The symbols move the states like this.
ζ: Siv->Niz, Nid->Pir, Kal->Gat, Nar->Pev, Seb->Tet, Sak->Gom, Dig->Lol, Ped->Ger, Guz->Giv, Gib->Kip, Rer->Gil, Niz->Bak, Zuz->Sep, Siz->Zol, Lol->Sar, Veg->Sus, Sol->Siz, Vom->Rin, Zak->Rav, Toz->Rer, Zim->Sog, Zol->Fof, Fal->Nam, Riz->Fas, Lud->Lak, Zez->Vom, Feb->Nak, Kap->Zus, Dup->Luk, Puz->Riz, Rap->Toz, Naf->Bel, Mir->Fal, Gom->Laz, Sez->Ber, Mam->Zez, Bup->Puz, Der->Bor, Loz->Zak, Viz->Loz, Zib->Nid, Kaz->Dup, Tar->Rop, Vem->Mir, Teg->Rud, Tob->Bul, Ber->Feb, Mer->Naf, Beg->Kiv, Lag->Der, Pir->Sov, Rop->Pip, Pev->Tuf, Bak->Bof, Tuf->Luf, Rud->Veg, Sar->Vol, Laz->Vit, Tun->Vuf, Pur->Kap, Vuf->Guz, Tup->Beg, Tet->Tob, Bes->Kaz, Ger->Zim, Tem->Lag, Gat->Gib, Sep->Lud, Kiv->Nav, Bel->Mib, Pup->Tar, Zus->Gug
δ: Siv->Nar, Nid->Tet, Kal->Viz, Vit->Vol, Nar->Siv, Seb->Zib, Nak->Pip, Sak->Dig, Dig->Sak, Ped->Mam, Guz->Riz, Gib->Zak, Nam->Luk, Rer->Bel, Fas->Giv, Niz->Pev, Zuz->Tem, Siz->Beg, Bul->Sov, Lol->Gom, Veg->Zus, Sol->Tup, Gil->Mib, Vom->Zim, Giv->Fas, Zak->Gib, Toz->Naf, Zim->Vom, Zol->Kiv, Fal->Dup, Riz->Guz, Lud->Der, Zez->Ger, Feb->Rop, Kap->Rud, Dup->Fal, Puz->Vuf, Rap->Mer, Naf->Toz, Mir->Kaz, Gom->Lol, Luk->Nam, Sez->Pup, Mam->Ped, Bup->Tun, Der->Lud, Sog->Rin, Loz->Gat, Nav->Fof, Viz->Kal, Sov->Bul, Luf->Bof, Zib->Seb, Kaz->Mir, Tar->Ber, Bof->Luf, Fof->Nav, Vem->Bes, Teg->Pur, Tob->Pir, Pip->Nak, Ber->Tar, Mer->Rap, Beg->Siz, Lag->Sep, Pir->Tob, Rop->Feb, Bor->Lak, Lak->Bor, Pev->Niz, Rav->Kip, Bak->Tuf, Tuf->Bak, Rud->Kap, Sar->Laz, Laz->Sar, Sus->Gug, Tun->Bup, Pur->Teg, Vol->Vit, Kip->Rav, Vuf->Puz, Tup->Sol, Tet->Nid, Gug->Sus, Bes->Vem, Ger->Zez, Tem->Zuz, Mib->Gil, Gat->Loz, Sep->Lag, Rin->Sog, Kiv->Zol, Bel->Rer, Pup->Sez, Zus->Veg
ξ: Kal->Siv, Nak->Sus, Ped->Sak, Guz->Tob, Gib->Bak, Nam->Rin, Fas->Sov, Zuz->Kal, Siz->Vuf, Veg->Bel, Sol->Tun, Vom->Sar, Giv->Bul, Zak->Tuf, Zim->Laz, Zol->Guz, Fal->Vom, Riz->Pir, Lud->Gib, Zez->Lol, Feb->Veg, Kap->Toz, Dup->Zim, Puz->Nid, Mir->Zez, Luk->Sog, Sez->Teg, Mam->Dig, Bup->Zib, Der->Zak, Sog->Vit, Loz->Pev, Nav->Fas, Viz->Nar, Kaz->Ger, Tar->Kap, Fof->Giv, Vem->Mam, Teg->Mer, Pip->Gug, Ber->Rud, Beg->Puz, Lag->Loz, Rop->Zus, Bor->Rav, Lak->Kip, Rav->Luf, Rud->Naf, Sus->Mib, Tun->Seb, Pur->Rap, Kip->Bof, Vuf->Tet, Tup->Bup, Gug->Gil, Bes->Ped, Ger->Gom, Tem->Viz, Gat->Niz, Sep->Gat, Rin->Vol, Kiv->Riz, Pup->Pur, Zus->Rer
κ: Siv->Mer, Nid->Pev, Kal->Teg, Vit->Sov, Nar->Rap, Seb->Siv, Nak->Nam, Sak->Zib, Dig->Seb, Ped->Bup, Guz->Gib, Gib->Veg, Nam->Fof, Rer->Laz, Fas->Rav, Niz->Naf, Zuz->Sez, Siz->Sep, Bul->Bof, Lol->Tet, Veg->Vom, Sol->Zuz, Gil->Vit, Vom->Guz, Giv->Kip, Zak->Zus, Toz->Gom, Zim->Riz, Zol->Lud, Fal->Zol, Riz->Zak, Lud->Feb, Zez->Vuf, Feb->Fal, Kap->Ger, Dup->Kiv, Puz->Loz, Rap->Sak, Naf->Lol, Mir->Siz, Gom->Nid, Luk->Nav, Sez->Vem, Mam->Tun, Bup->Viz, Der->Rop, Sog->Fas, Loz->Kap, Nav->Bor, Viz->Pur, Sov->Luf, Luf->Gil, Zib->Nar, Kaz->Beg, Tar->Kaz, Bof->Mib, Fof->Lak, Vem->Sol, Teg->Mam, Tob->Bak, Pip->Luk, Ber->Mir, Mer->Dig, Beg->Lag, Lag->Tar, Pir->Tuf, Rop->Dup, Bor->Pip, Lak->Nak, Pev->Toz, Rav->Gug, Bak->Bel, Tuf->Rer, Rud->Zez, Sar->Tob, Laz->Pir, Sus->Rin, Tun->Kal, Pur->Ped, Vol->Bul, Kip->Sus, Vuf->Gat, Tup->Tem, Tet->Niz, Gug->Sog, Bes->Tup, Ger->Puz, Tem->Pup, Mib->Vol, Gat->Rud, Sep->Ber, Rin->Giv, Kiv->Der, Bel->Sar, Pup->Bes, Zus->Zim
η: Nid->Zib, Vit->Laz, Nak->Feb, Guz->Vuf, Gib->Gat, Nam->Fal, Rer->Toz, Fas->Riz, Niz->Siv, Siz->Sol, Bul->Tob, Lol->Dig, Veg->Rud, Gil->Rer, Vom->Zez, Giv->Guz, Zak->Loz, Toz->Rap, Zim->Ger, Zol->Siz, Fal->Mir, Riz->Puz, Lud->Sep, Zez->Mam, Feb->Ber, Kap->Pur, Dup->Kaz, Puz->Bup, Naf->Mer, Mir->Vem, Gom->Sak, Luk->Dup, Der->Lag, Sog->Zim, Loz->Viz, Nav->Kiv, Sov->Pir, Luf->Tuf, Kaz->Bes, Tar->Pup, Bof->Bak, Fof->Zol, Tob->Tet, Pip->Rop, Ber->Sez, Beg->Tup, Lag->Tem, Pir->Nid, Rop->Tar, Bor->Der, Lak->Lud, Pev->Nar, Rav->Zak, Bak->Niz, Tuf->Pev, Rud->Teg, Sar->Lol, Laz->Gom, Sus->Veg, Vol->Sar, Kip->Gib, Vuf->Tun, Tet->Seb, Gug->Zus, Ger->Ped, Mib->Bel, Gat->Kal, Sep->Zuz, Rin->Vom, Kiv->Beg, Bel->Naf, Zus->Kap
ε: Siv->Seb, Nid->Gom, Kal->Tun, Vit->Gil, Nar->Zib, Seb->Dig, Nak->Lak, Sak->Rap, Dig->Mer, Ped->Pur, Guz->Vom, Gib->Guz, Nam->Nak, Rer->Tuf, Fas->Sog, Niz->Tet, Zuz->Sol, Siz->Mir, Bul->Vol, Lol->Naf, Veg->Gib, Sol->Vem, Gil->Luf, Vom->Veg, Giv->Rin, Zak->Riz, Toz->Pev, Zim->Zus, Zol->Fal, Fal->Feb, Riz->Zim, Lud->Zol, Zez->Rud, Feb->Lud, Kap->Loz, Dup->Rop, Puz->Ger, Rap->Nar, Naf->Niz, Mir->Ber, Gom->Toz, Luk->Pip, Sez->Zuz, Mam->Teg, Bup->Ped, Der->Kiv, Sog->Gug, Loz->Puz, Nav->Luk, Viz->Bup, Sov->Vit, Luf->Sov, Zib->Sak, Kaz->Tar, Tar->Lag, Bof->Bul, Fof->Nam, Vem->Sez, Teg->Kal, Tob->Sar, Pip->Bor, Ber->Sep, Mer->Siv, Beg->Kaz, Lag->Beg, Pir->Laz, Rop->Der, Bor->Nav, Lak->Fof, Pev->Nid, Rav->Fas, Bak->Tob, Tuf->Pir, Rud->Gat, Sar->Bel, Laz->Rer, Sus->Kip, Tun->Mam, Pur->Viz, Vol->Mib, Kip->Giv, Vuf->Zez, Tup->Bes, Tet->Lol, Gug->Rav, Bes->Pup, Ger->Kap, Tem->Tup, Mib->Bof, Gat->Vuf, Sep->Siz, Rin->Sus, Kiv->Dup, Bel->Bak, Pup->Tem, Zus->Zak

In the rows, 160 stands for zero.

The rows follow the links: the fewer symbols apart two states are, the more alike their rows tend to be.

Each row is also shifted at random along 3 hidden directions that mean nothing.

Known rows, each with its state:
(198, 180, 148, 159, 155, 169, 175, 161, 149, 176, 156, 154, 156, 145, 138, 148, 145, 165, 161, 179, 172, 185, 175, 159, 157, 173, 176, 180, 182, 167, 173, 148, 156, 162, 146, 137, 175, 150, 147, 174, 167, 182, 154, 147, 185, 131, 162, 148, 167, 176, 156, 146, 159, 160, 136, 144): Siz
(145, 182, 164, 180, 131, 143, 169, 160, 124, 149, 182, 137, 155, 154, 144, 167, 165, 178, 168, 156, 156, 146, 172, 153, 155, 163, 161, 154, 163, 135, 163, 134, 170, 143, 163, 174, 171, 173, 148, 183, 180, 179, 166, 160, 155, 147, 134, 155, 169, 173, 152, 154, 162, 143, 164, 142): Gat
(155, 164, 169, 152, 165, 167, 163, 167, 156, 181, 177, 163, 178, 160, 174, 159, 139, 168, 163, 198, 161, 170, 142, 156, 172, 160, 173, 179, 176, 181, 155, 155, 160, 191, 145, 135, 176, 138, 179, 185, 168, 165, 172, 143, 183, 148, 189, 150, 191, 161, 158, 155, 158, 171, 146, 154): Nam
(117, 153, 160, 153, 167, 160, 152, 165, 182, 175, 159, 164, 178, 159, 180, 175, 168, 170, 148, 175, 161, 136, 139, 171, 179, 139, 136, 143, 148, 162, 143, 169, 178, 170, 165, 173, 153, 177, 190, 145, 140, 148, 162, 185, 154, 186, 179, 157, 151, 175, 185, 171, 156, 169, 191, 153): Vit
(153, 151, 160, 156, 151, 162, 144, 172, 174, 163, 162, 173, 169, 149, 168, 185, 189, 175, 166, 149, 157, 136, 149, 166, 180, 151, 141, 126, 129, 141, 145, 168, 164, 134, 170, 178, 126, 178, 159, 147, 147, 161, 134, 186, 144, 183, 162, 172, 144, 174, 179, 159, 169, 125, 175, 136): Rer
(272, 161, 169, 172, 151, 151, 169, 163, 160, 160, 172, 150, 170, 168, 172, 145, 160, 169, 170, 161, 162, 145, 168, 170, 171, 163, 142, 141, 138, 134, 152, 161, 126, 129, 185, 172, 137, 158, 150, 145, 154, 168, 147, 198, 147, 186, 159, 163, 157, 171, 174, 164, 161, 120, 150, 139): Rap
(130, 143, 130, 138, 174, 172, 170, 142, 176, 183, 138, 163, 158, 143, 148, 170, 159, 149, 149, 179, 154, 177, 154, 163, 163, 158, 165, 143, 164, 162, 170, 154, 170, 171, 139, 150, 162, 177, 175, 149, 122, 156, 134, 175, 157, 178, 153, 157, 159, 162, 150, 162, 162, 176, 181, 152): Riz
(108, 144, 159, 125, 179, 182, 122, 151, 166, 153, 159, 187, 155, 145, 165, 162, 160, 134, 167, 147, 143, 157, 153, 158, 155, 158, 142, 151, 169, 174, 183, 165, 174, 169, 133, 139, 168, 140, 174, 148, 156, 144, 171, 141, 152, 162, 175, 167, 150, 161, 168, 157, 153, 182, 157, 169): Dup
(79, 141, 158, 137, 170, 172, 139, 155, 177, 173, 153, 166, 169, 129, 166, 172, 154, 157, 168, 177, 140, 151, 146, 186, 170, 144, 127, 136, 151, 159, 167, 156, 175, 155, 132, 151, 154, 149, 193, 153, 144, 157, 168, 175, 157, 170, 170, 156, 144, 192, 187, 166, 164, 184, 175, 139): Zim
(200, 142, 157, 160, 150, 152, 150, 160, 172, 149, 190, 180, 174, 143, 184, 177, 174, 169, 159, 136, 149, 143, 171, 163, 172, 150, 125, 126, 142, 127, 142, 157, 155, 146, 172, 167, 151, 156, 194, 147, 142, 166, 151, 193, 151, 186, 180, 153, 159, 189, 203, 169, 163, 127, 183, 153): Laz
(137, 132, 160, 159, 169, 165, 154, 171, 183, 162, 149, 170, 170, 190, 181, 169, 176, 163, 150, 178, 169, 134, 132, 153, 172, 150, 157, 151, 137, 166, 147, 176, 162, 161, 176, 174, 140, 175, 166, 151, 143, 157, 143, 181, 151, 191, 164, 172, 155, 139, 151, 165, 163, 157, 174, 164): Gil
(119, 164, 170, 179, 147, 148, 169, 170, 156, 155, 170, 151, 162, 173, 166, 176, 170, 171, 153, 158, 167, 138, 155, 147, 163, 148, 191, 176, 152, 158, 133, 153, 185, 178, 181, 174, 162, 181, 162, 173, 166, 146, 165, 159, 165, 165, 164, 155, 174, 136, 149, 160, 157, 153, 182, 167): Bof
(196, 156, 182, 157, 175, 164, 161, 170, 168, 158, 160, 168, 165, 203, 170, 140, 150, 147, 160, 174, 179, 166, 141, 126, 157, 158, 211, 210, 177, 211, 175, 187, 147, 202, 160, 159, 172, 143, 163, 173, 188, 135, 159, 107, 183, 150, 199, 173, 203, 85, 125, 174, 147, 171, 129, 202): Nak
(163, 148, 140, 163, 167, 154, 181, 160, 177, 183, 150, 153, 171, 162, 164, 162, 166, 171, 142, 192, 174, 148, 141, 153, 172, 146, 175, 156, 153, 166, 149, 166, 161, 177, 158, 156, 150, 193, 183, 159, 116, 154, 152, 190, 169, 190, 164, 158, 164, 160, 166, 164, 160, 170, 189, 145): Sov
(123, 163, 144, 164, 167, 160, 185, 176, 161, 181, 157, 146, 169, 163, 163, 169, 158, 163, 151, 194, 174, 164, 152, 142, 159, 170, 193, 190, 186, 189, 143, 157, 172, 187, 168, 139, 182, 175, 163, 182, 154, 166, 156, 150, 189, 154, 170, 147, 177, 145, 144, 156, 162, 182, 167, 160): Giv
(146, 147, 161, 126, 183, 171, 140, 148, 163, 167, 123, 169, 154, 184, 152, 134, 144, 129, 160, 174, 154, 172, 144, 168, 162, 164, 166, 162, 164, 184, 203, 184, 139, 169, 133, 163, 152, 139, 158, 160, 171, 157, 158, 122, 162, 161, 164, 171, 161, 125, 129, 173, 153, 181, 133, 164): Tar
(141, 176, 176, 171, 147, 158, 184, 146, 124, 157, 143, 125, 157, 171, 132, 141, 138, 176, 157, 185, 163, 162, 165, 166, 156, 168, 167, 165, 159, 149, 174, 147, 146, 149, 167, 175, 158, 175, 137, 184, 183, 184, 175, 155, 152, 138, 130, 150, 153, 167, 141, 162, 165, 166, 150, 130): Kal
(263, 139, 136, 171, 157, 155, 171, 155, 189, 158, 183, 173, 155, 164, 166, 159, 171, 151, 145, 129, 178, 173, 176, 151, 158, 151, 164, 164, 154, 155, 142, 156, 165, 170, 178, 155, 154, 178, 175, 135, 122, 143, 144, 185, 154, 185, 165, 165, 171, 143, 165, 163, 163, 144, 186, 183): Pir
(196, 149, 173, 140, 168, 174, 123, 158, 174, 147, 165, 203, 149, 175, 166, 143, 173, 127, 166, 131, 151, 175, 158, 147, 157, 153, 173, 164, 173, 171, 170, 187, 148, 171, 143, 158, 150, 132, 156, 144, 175, 148, 144, 137, 156, 173, 171, 185, 178, 119, 144, 153, 160, 149, 133, 191): Rop
(194, 177, 176, 153, 142, 158, 153, 157, 137, 164, 191, 164, 143, 155, 151, 163, 150, 171, 165, 156, 158, 158, 164, 138, 155, 163, 179, 170, 169, 158, 158, 150, 158, 162, 149, 152, 177, 164, 150, 185, 178, 173, 149, 146, 174, 144, 167, 157, 189, 162, 148, 135, 158, 136, 140, 149): Lud
(189, 148, 140, 147, 154, 174, 160, 153, 173, 183, 172, 179, 160, 138, 167, 178, 180, 176, 153, 189, 154, 163, 144, 143, 177, 158, 168, 141, 164, 152, 153, 154, 172, 161, 149, 138, 169, 177, 171, 157, 113, 155, 140, 184, 173, 192, 170, 167, 172, 186, 176, 138, 170, 144, 176, 137): Fas
(183, 162, 137, 183, 140, 157, 158, 173, 173, 135, 179, 189, 147, 129, 157, 169, 184, 149, 143, 86, 175, 186, 196, 129, 137, 167, 179, 178, 175, 157, 132, 144, 187, 174, 178, 138, 183, 153, 154, 141, 160, 140, 152, 133, 162, 154, 168, 151, 164, 149, 171, 141, 154, 143, 174, 218): Guz
(227, 149, 178, 143, 160, 173, 145, 165, 157, 187, 185, 187, 180, 143, 172, 184, 169, 168, 177, 195, 147, 148, 139, 141, 188, 151, 151, 131, 160, 157, 160, 162, 142, 149, 153, 140, 160, 154, 151, 168, 135, 171, 141, 173, 162, 186, 180, 173, 178, 182, 178, 129, 177, 103, 134, 119): Pip
(125, 142, 157, 129, 164, 196, 103, 152, 179, 122, 203, 214, 151, 118, 184, 198, 185, 131, 163, 86, 133, 167, 169, 147, 148, 143, 136, 140, 170, 153, 152, 158, 188, 160, 147, 129, 168, 147, 166, 125, 147, 115, 156, 151, 141, 165, 178, 181, 142, 169, 192, 137, 163, 148, 162, 187): Luk
(131, 163, 152, 149, 163, 171, 176, 164, 147, 186, 163, 157, 170, 147, 150, 183, 156, 176, 154, 185, 158, 170, 148, 143, 158, 160, 181, 172, 182, 176, 161, 146, 174, 176, 149, 129, 179, 157, 158, 180, 151, 172, 146, 145, 189, 153, 165, 150, 174, 178, 153, 136, 155, 166, 147, 149): Fof
(202, 168, 167, 159, 161, 158, 158, 136, 149, 139, 145, 138, 132, 187, 144, 134, 143, 137, 160, 152, 158, 177, 172, 169, 147, 156, 159, 164, 156, 160, 199, 157, 142, 156, 151, 185, 154, 163, 148, 144, 161, 148, 180, 180, 140, 157, 143, 168, 168, 132, 126, 179, 153, 165, 158, 161): Viz
(74, 165, 134, 174, 155, 147, 180, 158, 155, 150, 118, 147, 150, 159, 140, 154, 160, 156, 146, 140, 177, 188, 179, 172, 134, 191, 178, 193, 174, 172, 160, 161, 183, 166, 159, 146, 168, 165, 152, 159, 170, 160, 153, 134, 157, 134, 139, 147, 127, 150, 142, 160, 154, 197, 168, 185): Vuf
(143, 144, 167, 143, 170, 170, 145, 163, 175, 167, 155, 176, 172, 166, 175, 173, 171, 161, 161, 179, 157, 146, 126, 150, 181, 146, 168, 148, 153, 174, 161, 183, 160, 167, 157, 160, 138, 167, 153, 156, 150, 135, 150, 158, 162, 180, 170, 180, 168, 148, 160, 163, 155, 156, 158, 160): Gug

Where do the symbols, taken in turn from left to right, take each start?
Answer with the state's name.
(118, 163, 153, 179, 131, 149, 155, 168, 165, 119, 185, 170, 146, 162, 169, 188, 187, 157, 144, 90, 159, 141, 177, 146, 143, 154, 163, 162, 153, 140, 122, 149, 196, 156, 187, 175, 162, 181, 151, 151, 173, 145, 166, 156, 142, 148, 142, 161, 150, 139, 162, 152, 158, 138, 194, 193)
δ η κ -> Toz
(121, 152, 162, 129, 171, 175, 146, 146, 158, 165, 138, 156, 166, 144, 154, 150, 142, 155, 170, 184, 145, 162, 149, 187, 168, 166, 128, 139, 170, 169, 189, 162, 158, 159, 118, 156, 167, 137, 174, 156, 158, 167, 169, 154, 155, 156, 166, 164, 150, 179, 162, 163, 164, 185, 144, 140)
δ ξ ζ ζ -> Rin
(168, 171, 177, 165, 151, 155, 179, 171, 147, 196, 186, 133, 166, 170, 170, 167, 153, 186, 159, 208, 168, 136, 140, 133, 179, 151, 188, 174, 165, 163, 144, 148, 157, 176, 168, 164, 175, 185, 170, 203, 153, 184, 161, 174, 185, 170, 174, 157, 204, 161, 146, 147, 160, 144, 163, 130)
δ κ δ ε -> Kip
(227, 179, 156, 182, 148, 155, 190, 161, 154, 162, 149, 132, 164, 162, 135, 140, 143, 164, 151, 168, 175, 181, 190, 164, 152, 172, 170, 186, 166, 153, 154, 146, 156, 153, 177, 153, 171, 156, 149, 171, 157, 178, 167, 172, 173, 144, 157, 146, 160, 166, 150, 164, 155, 163, 153, 165)
ξ δ -> Zib
(80, 163, 165, 135, 163, 176, 152, 143, 138, 187, 155, 165, 163, 141, 139, 184, 167, 169, 161, 193, 145, 138, 130, 161, 170, 148, 146, 117, 158, 136, 176, 147, 171, 148, 125, 176, 146, 194, 163, 170, 139, 177, 161, 193, 142, 176, 137, 174, 163, 204, 146, 148, 177, 156, 187, 100)
δ κ η -> Rud
(162, 133, 154, 133, 192, 161, 132, 155, 197, 140, 137, 185, 150, 209, 172, 146, 171, 117, 156, 124, 161, 170, 148, 150, 148, 153, 177, 177, 146, 196, 177, 206, 144, 184, 156, 177, 134, 147, 160, 129, 168, 115, 156, 128, 145, 174, 173, 192, 173, 72, 129, 195, 153, 181, 154, 220)
ξ η η κ -> Sak
(145, 159, 138, 134, 176, 170, 169, 141, 156, 182, 135, 156, 159, 143, 137, 145, 146, 146, 164, 191, 161, 190, 156, 167, 158, 162, 163, 162, 176, 173, 195, 155, 154, 169, 121, 151, 164, 161, 157, 161, 135, 167, 146, 160, 164, 159, 144, 161, 154, 173, 138, 156, 156, 187, 154, 144)
δ κ η -> Zuz
(130, 178, 161, 185, 135, 148, 179, 159, 144, 153, 168, 147, 157, 158, 161, 176, 164, 185, 159, 143, 162, 146, 171, 155, 156, 157, 152, 154, 145, 138, 143, 148, 174, 138, 180, 171, 157, 171, 146, 165, 175, 174, 158, 167, 148, 155, 136, 153, 153, 177, 163, 154, 158, 140, 181, 155)
κ κ η ζ -> Lol
(270, 162, 175, 189, 155, 135, 169, 176, 183, 147, 212, 165, 166, 169, 191, 154, 153, 170, 155, 132, 178, 146, 169, 137, 169, 150, 166, 186, 154, 162, 120, 152, 161, 182, 203, 164, 172, 151, 180, 156, 158, 153, 166, 178, 178, 166, 196, 149, 191, 133, 179, 169, 157, 123, 163, 192)
κ κ κ ε -> Bof
(238, 173, 144, 192, 140, 143, 187, 172, 165, 160, 186, 152, 165, 142, 170, 171, 169, 175, 151, 131, 175, 147, 176, 145, 167, 167, 170, 172, 164, 141, 120, 145, 172, 155, 203, 149, 166, 165, 167, 162, 137, 169, 140, 180, 175, 174, 164, 147, 173, 172, 176, 154, 162, 124, 177, 173)
ζ δ δ ε -> Vol
(129, 174, 165, 165, 155, 154, 148, 158, 155, 125, 182, 161, 139, 168, 160, 173, 173, 152, 153, 101, 172, 164, 171, 121, 132, 159, 189, 189, 169, 157, 156, 166, 179, 175, 175, 170, 180, 168, 154, 170, 185, 136, 166, 130, 155, 139, 148, 167, 176, 113, 144, 156, 166, 133, 170, 203)
ε κ ξ -> Bak
(189, 152, 158, 169, 157, 151, 169, 157, 166, 172, 144, 158, 174, 175, 167, 157, 168, 167, 165, 178, 159, 138, 156, 177, 166, 153, 148, 137, 129, 140, 154, 169, 137, 139, 166, 180, 127, 174, 160, 150, 150, 164, 149, 184, 144, 180, 161, 166, 144, 163, 161, 176, 162, 145, 159, 144)
δ ε ε -> Tet
(189, 169, 158, 171, 158, 143, 161, 181, 168, 162, 192, 156, 172, 153, 182, 158, 140, 177, 160, 153, 165, 149, 166, 151, 168, 157, 155, 177, 162, 164, 142, 154, 166, 166, 178, 158, 177, 129, 185, 182, 170, 160, 169, 150, 178, 144, 191, 128, 178, 172, 184, 158, 160, 149, 158, 173)
δ ε δ -> Veg
(159, 155, 179, 175, 168, 142, 188, 179, 163, 198, 147, 128, 186, 203, 184, 162, 142, 183, 164, 221, 176, 136, 130, 153, 182, 158, 183, 176, 144, 182, 134, 177, 140, 190, 176, 179, 151, 176, 175, 188, 164, 168, 155, 162, 188, 167, 179, 151, 176, 139, 146, 177, 161, 166, 159, 142)
δ κ δ -> Vol
